What each symbol does to the nodes:
+: s964->s48, s996->s603, s209->s293, s203->s201, s814->s891, s470->s680, s712->s351, s230->s841, s27->s788, s64->s712, s297->s42, s403->s817, s109->s857, s835->s585, s891->s898, s248->s177, s983->s470, s410->s203, s843->s542, s525->s709, s905->s201, s199->s969, s238->s823, s671->s330, s506->s603, s510->s801, s577->s122, s817->s533, s192->s48, s496->s230, s969->s192, s841->s154, s518->s968, s351->s680, s122->s968, s857->s388, s759->s996, s898->s506, s794->s746, s865->s80, s389->s330, s305->s510, s388->s577, s715->s788, s196->s875, s80->s794, s875->s525, s340->s964, s293->s481, s580->s27, s542->s337, s823->s835, s330->s540, s660->s196, s48->s865, s47->s964, s154->s865, s831->s580, s19->s906, s694->s203, s788->s835, s746->s823, s667->s47, s968->s403, s447->s122, s709->s297, s481->s983, s177->s817, s801->s199, s585->s447, s664->s896, s622->s843, s839->s305, s533->s518, s540->s238, s76->s839, s603->s410, s42->s664, s680->s340, s201->s667, s657->s770, s770->s209, s906->s715, s896->s622, s625->s297, s337->s19
!: s964->s47, s996->s905, s209->s996, s203->s510, s814->s603, s470->s817, s712->s680, s230->s330, s27->s715, s64->s470, s297->s542, s403->s293, s109->s122, s835->s297, s891->s968, s248->s518, s983->s964, s410->s983, s843->s906, s525->s230, s905->s694, s199->s865, s238->s788, s671->s831, s506->s712, s510->s192, s577->s759, s817->s403, s192->s794, s496->s671, s969->s525, s841->s540, s518->s770, s351->s340, s122->s533, s857->s248, s759->s898, s898->s64, s794->s196, s865->s712, s389->s154, s305->s694, s388->s177, s715->s577, s196->s585, s80->s660, s875->s389, s340->s340, s293->s814, s580->s585, s542->s715, s823->s525, s330->s580, s660->s709, s48->s746, s47->s839, s154->s238, s831->s835, s19->s857, s694->s305, s788->s80, s746->s875, s667->s76, s968->s898, s447->s664, s709->s841, s481->s506, s177->s968, s801->s48, s585->s42, s664->s542, s622->s19, s839->s199, s533->s19, s540->s27, s76->s801, s603->s351, s42->s843, s680->s201, s201->s203, s657->s481, s770->s759, s906->s388, s896->s968, s625->s896, s337->s109

In the rows, 61 means zero.

The rows follow the links: the fewer symbols apart two nodes are, the more alike their rows tend to be.

Here are some nodes, each with a row of numbers. One shown again gets a slightly different row.
s76: [67, 67, 61, 62, 50, 63, 43, 53, 27, 59, 101, 53, 94, 23, 65, 63, 70, 66, 67, 81, 84, 51, 72, 61, 63, 42, 66, 63, 56, 33, 87, 78, 56, 40, 66, 62, 83, 75, 73, 54, 69, 62, 58, 66, 55, 27, 52, 86, 64, 61, 75, 63, 58, 94, 71, 59, 42, 60]
s203: [37, 58, 51, 61, 71, 59, 41, 59, 40, 63, 31, 53, 40, 32, 45, 58, 73, 59, 70, 74, 38, 66, 49, 61, 64, 73, 52, 62, 56, 46, 80, 18, 32, 71, 68, 62, 78, 48, 84, 52, 57, 62, 60, 32, 56, 40, 70, 45, 60, 65, 88, 67, 90, 87, 56, 63, 51, 61]
s154: [72, 72, 75, 63, 52, 59, 92, 57, 26, 58, 41, 75, 37, 19, 69, 59, 69, 68, 74, 45, 69, 48, 66, 64, 66, 75, 67, 66, 58, 84, 90, 65, 90, 74, 47, 62, 86, 68, 47, 55, 70, 64, 59, 76, 54, 67, 60, 45, 65, 65, 25, 52, 48, 94, 70, 61, 82, 58]
s542: [47, 50, 88, 64, 55, 61, 81, 55, 92, 62, 71, 69, 64, 100, 50, 63, 28, 56, 42, 83, 75, 75, 66, 58, 64, 62, 62, 61, 74, 36, 36, 42, 80, 57, 53, 57, 39, 67, 89, 80, 54, 59, 62, 46, 82, 49, 57, 59, 64, 62, 42, 58, 75, 28, 47, 64, 28, 63]
s896: [60, 45, 73, 64, 71, 61, 72, 62, 92, 59, 82, 68, 92, 105, 52, 60, 37, 47, 46, 73, 31, 81, 46, 58, 64, 43, 57, 65, 70, 44, 34, 68, 58, 45, 59, 62, 40, 42, 67, 78, 49, 61, 61, 55, 78, 54, 71, 87, 61, 64, 51, 60, 66, 28, 43, 60, 40, 60]
s968: [70, 59, 49, 62, 75, 64, 51, 85, 101, 61, 67, 56, 81, 116, 68, 62, 80, 62, 71, 59, 29, 59, 42, 59, 63, 51, 57, 58, 55, 66, 29, 88, 38, 53, 64, 59, 32, 39, 47, 49, 61, 60, 60, 73, 50, 78, 75, 74, 60, 59, 71, 64, 46, 19, 65, 62, 72, 59]
s80: [96, 46, 76, 61, 57, 64, 77, 49, 35, 61, 33, 67, 29, 27, 73, 62, 59, 52, 56, 58, 68, 77, 63, 60, 60, 79, 47, 61, 62, 62, 78, 92, 81, 76, 55, 61, 77, 67, 70, 61, 48, 58, 63, 101, 63, 55, 61, 32, 59, 54, 37, 60, 23, 85, 47, 64, 64, 64]
s518: [74, 68, 52, 66, 65, 57, 54, 94, 101, 63, 64, 57, 68, 111, 71, 59, 94, 68, 81, 61, 56, 52, 60, 63, 60, 58, 56, 63, 49, 64, 33, 79, 53, 59, 67, 58, 31, 56, 54, 39, 68, 64, 62, 76, 37, 77, 62, 65, 60, 63, 69, 63, 45, 18, 69, 59, 75, 61]
s835: [44, 47, 96, 61, 55, 65, 105, 44, 50, 63, 71, 80, 70, 50, 46, 63, 38, 57, 45, 54, 70, 83, 62, 59, 62, 55, 55, 57, 70, 65, 64, 38, 106, 56, 43, 59, 68, 60, 52, 77, 49, 61, 62, 38, 79, 65, 57, 67, 62, 62, 10, 50, 84, 68, 43, 66, 57, 60]
s230: [44, 79, 73, 65, 71, 62, 94, 60, 40, 58, 70, 74, 75, 31, 58, 58, 77, 73, 71, 41, 34, 35, 49, 62, 61, 54, 72, 62, 53, 87, 80, 44, 78, 54, 48, 63, 78, 47, 29, 52, 77, 62, 59, 40, 49, 72, 69, 72, 62, 65, 26, 56, 84, 86, 82, 60, 85, 57]
s875: [90, 53, 76, 59, 71, 57, 84, 54, 32, 61, 38, 71, 44, 23, 73, 59, 75, 55, 66, 53, 37, 72, 50, 61, 62, 66, 49, 63, 57, 68, 87, 94, 76, 69, 49, 64, 78, 43, 57, 54, 52, 60, 61, 95, 56, 58, 68, 51, 59, 63, 27, 54, 26, 91, 50, 62, 71, 57]
s510: [59, 56, 61, 60, 68, 59, 46, 59, 27, 63, 47, 52, 57, 13, 57, 58, 85, 58, 76, 82, 42, 67, 54, 58, 61, 64, 48, 59, 52, 34, 92, 53, 39, 60, 67, 63, 87, 50, 89, 47, 55, 61, 64, 57, 41, 23, 68, 58, 58, 62, 80, 65, 65, 102, 54, 61, 47, 62]
s351: [59, 65, 33, 59, 67, 64, 38, 35, 52, 61, 38, 53, 36, 51, 60, 62, 4, 63, 28, 48, 57, 54, 61, 63, 63, 75, 88, 62, 80, 75, 67, 52, 40, 75, 70, 57, 67, 54, 54, 94, 70, 60, 61, 63, 96, 70, 63, 47, 63, 59, 88, 65, 61, 66, 68, 61, 59, 61]
s19: [65, 73, 76, 62, 59, 59, 66, 75, 102, 62, 46, 64, 45, 117, 67, 61, 59, 67, 60, 82, 68, 44, 65, 63, 62, 66, 73, 62, 59, 35, 28, 58, 68, 65, 59, 60, 29, 66, 96, 65, 74, 62, 61, 65, 64, 55, 58, 48, 63, 64, 50, 58, 56, 17, 76, 60, 40, 63]
s770: [59, 47, 40, 64, 45, 61, 46, 85, 84, 64, 81, 56, 67, 90, 57, 64, 93, 56, 81, 51, 105, 77, 82, 59, 61, 60, 40, 61, 49, 81, 43, 64, 60, 57, 68, 58, 46, 91, 39, 41, 46, 59, 62, 60, 39, 81, 44, 63, 59, 61, 82, 67, 60, 37, 50, 63, 83, 60]
s969: [94, 59, 70, 58, 63, 62, 67, 58, 24, 64, 65, 61, 69, 11, 74, 62, 83, 56, 70, 68, 51, 65, 58, 60, 59, 56, 52, 61, 55, 48, 84, 105, 62, 57, 55, 61, 85, 57, 67, 51, 56, 63, 62, 95, 47, 39, 62, 67, 60, 62, 51, 59, 29, 98, 56, 62, 58, 62]
s109: [67, 78, 72, 60, 60, 59, 66, 76, 101, 63, 44, 65, 43, 114, 75, 62, 65, 72, 64, 79, 66, 37, 64, 57, 59, 73, 73, 64, 57, 40, 28, 60, 65, 69, 59, 61, 30, 62, 92, 57, 77, 62, 63, 68, 57, 56, 60, 45, 61, 65, 55, 62, 53, 17, 80, 62, 44, 62]
s814: [59, 46, 28, 60, 62, 60, 34, 73, 81, 60, 78, 50, 75, 85, 51, 60, 75, 46, 66, 39, 63, 86, 60, 63, 62, 53, 41, 61, 60, 91, 45, 67, 38, 57, 70, 63, 46, 60, 20, 52, 46, 60, 62, 56, 55, 95, 59, 71, 60, 60, 92, 66, 64, 40, 43, 61, 89, 59]

Each walk starts at a row. The symbols on each line, taken left to right, move it on to the next node.
Each answer is a row, close to the row of the node it stands for.
[65, 50, 33, 59, 68, 59, 43, 77, 92, 63, 72, 52, 77, 99, 61, 63, 74, 55, 67, 41, 38, 74, 53, 59, 60, 50, 44, 61, 57, 85, 36, 78, 33, 53, 67, 60, 41, 48, 28, 53, 50, 63, 61, 69, 50, 94, 68, 77, 59, 60, 82, 66, 53, 29, 48, 62, 81, 62]
! ! + ! ! +: [62, 73, 41, 63, 60, 62, 41, 25, 49, 60, 52, 53, 53, 44, 68, 62, 4, 67, 24, 54, 62, 45, 64, 62, 63, 65, 98, 60, 81, 69, 70, 61, 45, 64, 68, 61, 72, 62, 55, 95, 81, 60, 59, 65, 100, 64, 60, 52, 65, 58, 85, 63, 58, 75, 76, 58, 48, 61]
! ! + + + + +: [98, 48, 73, 59, 64, 62, 76, 53, 32, 57, 41, 65, 42, 28, 74, 64, 71, 50, 64, 63, 53, 81, 56, 63, 60, 73, 45, 60, 60, 58, 80, 103, 69, 73, 57, 62, 78, 55, 71, 55, 45, 61, 62, 100, 55, 49, 65, 48, 59, 60, 44, 58, 20, 89, 46, 60, 61, 60]
[59, 63, 20, 60, 55, 64, 22, 40, 50, 58, 81, 44, 77, 50, 63, 65, 26, 64, 46, 43, 74, 59, 68, 61, 59, 50, 78, 57, 73, 78, 67, 72, 30, 52, 76, 63, 66, 74, 30, 82, 68, 60, 61, 61, 84, 74, 53, 74, 60, 59, 110, 68, 59, 71, 68, 63, 64, 62]
+ + + ! ! + ! + +: [93, 62, 61, 63, 58, 59, 55, 48, 26, 62, 73, 58, 72, 17, 80, 62, 62, 67, 57, 70, 71, 58, 64, 59, 64, 56, 62, 64, 62, 51, 88, 109, 63, 55, 63, 60, 86, 70, 69, 62, 60, 64, 62, 95, 61, 38, 54, 68, 60, 62, 59, 63, 22, 99, 61, 60, 51, 63]
+ ! ! ! + + ! !: [86, 66, 66, 65, 57, 61, 55, 55, 27, 61, 86, 59, 84, 17, 77, 62, 72, 66, 73, 77, 77, 58, 66, 56, 64, 51, 57, 62, 58, 41, 94, 105, 64, 51, 63, 60, 87, 69, 71, 51, 62, 61, 59, 87, 49, 33, 53, 75, 62, 61, 66, 62, 35, 99, 64, 65, 49, 61]
[82, 55, 80, 62, 60, 66, 98, 52, 32, 59, 44, 73, 42, 23, 67, 63, 66, 54, 65, 50, 64, 74, 62, 64, 65, 71, 54, 61, 59, 72, 86, 82, 93, 68, 46, 61, 82, 60, 56, 60, 51, 62, 58, 82, 60, 63, 61, 45, 62, 60, 15, 53, 39, 90, 55, 62, 71, 62]
! ! ! + ! ! ! + !: [72, 75, 61, 62, 69, 61, 58, 86, 103, 60, 54, 61, 62, 116, 74, 63, 81, 72, 74, 67, 37, 43, 51, 61, 59, 62, 67, 62, 55, 53, 27, 81, 50, 60, 63, 61, 28, 46, 69, 51, 78, 63, 60, 74, 49, 70, 68, 61, 57, 58, 63, 62, 49, 19, 79, 64, 59, 61]
+ + + +: [76, 76, 43, 61, 80, 61, 48, 79, 88, 59, 61, 55, 72, 101, 79, 62, 76, 69, 67, 58, 17, 43, 39, 62, 60, 54, 68, 62, 56, 70, 36, 90, 39, 56, 68, 62, 40, 33, 48, 55, 72, 61, 60, 81, 52, 82, 77, 70, 62, 60, 75, 63, 43, 29, 74, 64, 69, 60]
[63, 49, 34, 60, 57, 63, 38, 81, 81, 64, 86, 48, 83, 87, 56, 62, 84, 49, 73, 41, 72, 81, 67, 59, 60, 50, 37, 59, 52, 85, 44, 73, 39, 51, 68, 58, 43, 67, 23, 46, 45, 61, 61, 63, 47, 95, 56, 75, 58, 60, 87, 66, 59, 38, 46, 61, 89, 62]
+ + ! !: [63, 73, 53, 61, 50, 61, 45, 45, 37, 59, 102, 56, 96, 27, 70, 62, 44, 66, 49, 72, 91, 39, 73, 62, 63, 42, 80, 64, 64, 44, 81, 81, 58, 42, 71, 63, 76, 81, 62, 72, 74, 60, 57, 68, 72, 38, 48, 92, 62, 64, 81, 64, 57, 88, 77, 58, 48, 61]
+ ! ! + + + ! +: [95, 60, 60, 62, 56, 63, 61, 44, 25, 56, 53, 58, 49, 18, 81, 59, 48, 58, 56, 58, 74, 57, 69, 63, 61, 67, 66, 59, 62, 66, 90, 101, 66, 65, 61, 61, 87, 71, 67, 67, 61, 60, 62, 101, 67, 50, 55, 54, 61, 59, 54, 61, 19, 98, 64, 61, 59, 59]
[55, 74, 78, 59, 67, 57, 98, 57, 33, 59, 52, 81, 50, 23, 64, 56, 76, 61, 71, 41, 52, 41, 53, 62, 58, 65, 69, 65, 55, 87, 83, 47, 94, 67, 45, 64, 83, 55, 36, 52, 71, 64, 61, 55, 50, 74, 64, 56, 58, 64, 17, 49, 71, 91, 74, 60, 85, 58]
+ ! + ! + ! + !: [61, 63, 79, 61, 48, 65, 97, 57, 38, 63, 40, 77, 25, 32, 64, 62, 63, 66, 68, 48, 96, 54, 77, 62, 66, 77, 64, 58, 59, 80, 81, 48, 100, 77, 44, 62, 78, 82, 53, 58, 65, 59, 60, 60, 60, 68, 48, 36, 66, 59, 22, 54, 60, 86, 70, 60, 78, 61]
! + ! + ! + ! !: [63, 67, 64, 61, 44, 64, 61, 81, 98, 63, 46, 62, 32, 109, 66, 59, 76, 67, 68, 67, 101, 52, 82, 61, 62, 75, 61, 57, 53, 54, 32, 50, 77, 72, 61, 58, 32, 84, 80, 55, 63, 61, 58, 60, 50, 68, 46, 37, 63, 57, 58, 62, 63, 24, 67, 64, 58, 60]
[69, 75, 31, 58, 74, 59, 35, 42, 68, 63, 47, 53, 56, 70, 72, 63, 25, 71, 38, 46, 24, 44, 43, 59, 61, 62, 88, 63, 71, 79, 56, 74, 23, 62, 73, 60, 54, 36, 39, 84, 74, 63, 60, 73, 85, 78, 75, 60, 61, 64, 93, 66, 52, 55, 73, 61, 66, 62]
+ ! + + ! + ! !: [39, 58, 60, 60, 69, 60, 45, 61, 33, 61, 48, 54, 54, 22, 46, 60, 87, 57, 74, 79, 43, 66, 51, 60, 59, 67, 50, 64, 53, 35, 85, 27, 39, 63, 70, 60, 76, 51, 89, 44, 56, 62, 62, 37, 41, 29, 66, 54, 57, 61, 86, 64, 85, 97, 60, 60, 53, 63]
+ + + ! ! ! + +: [73, 71, 49, 60, 50, 60, 44, 38, 35, 61, 92, 53, 87, 30, 72, 64, 27, 68, 46, 62, 87, 47, 78, 62, 63, 49, 86, 58, 75, 56, 82, 86, 50, 48, 68, 62, 76, 81, 53, 81, 76, 60, 58, 71, 86, 48, 51, 79, 65, 58, 84, 66, 49, 87, 73, 59, 45, 60]
[36, 43, 39, 56, 52, 61, 37, 77, 69, 61, 50, 49, 38, 69, 44, 59, 86, 49, 75, 48, 91, 88, 72, 62, 62, 71, 31, 60, 51, 77, 52, 23, 48, 71, 70, 61, 55, 77, 53, 46, 38, 61, 61, 37, 44, 78, 53, 50, 56, 57, 94, 64, 88, 53, 40, 60, 82, 62]
+ ! ! ! + + !: [95, 55, 73, 56, 63, 66, 75, 54, 30, 65, 43, 66, 48, 21, 76, 62, 67, 56, 66, 58, 54, 75, 58, 60, 61, 69, 50, 55, 60, 62, 84, 105, 74, 69, 56, 58, 82, 56, 68, 54, 52, 57, 63, 102, 58, 52, 63, 50, 60, 59, 39, 60, 19, 94, 50, 63, 63, 59]
! + + + ! !: [52, 63, 80, 62, 42, 61, 76, 64, 81, 62, 52, 72, 31, 85, 56, 62, 51, 59, 57, 69, 117, 56, 87, 61, 59, 77, 66, 61, 63, 49, 47, 33, 96, 74, 53, 62, 50, 92, 85, 68, 63, 60, 57, 50, 70, 59, 43, 38, 60, 61, 42, 57, 73, 42, 63, 61, 48, 60]
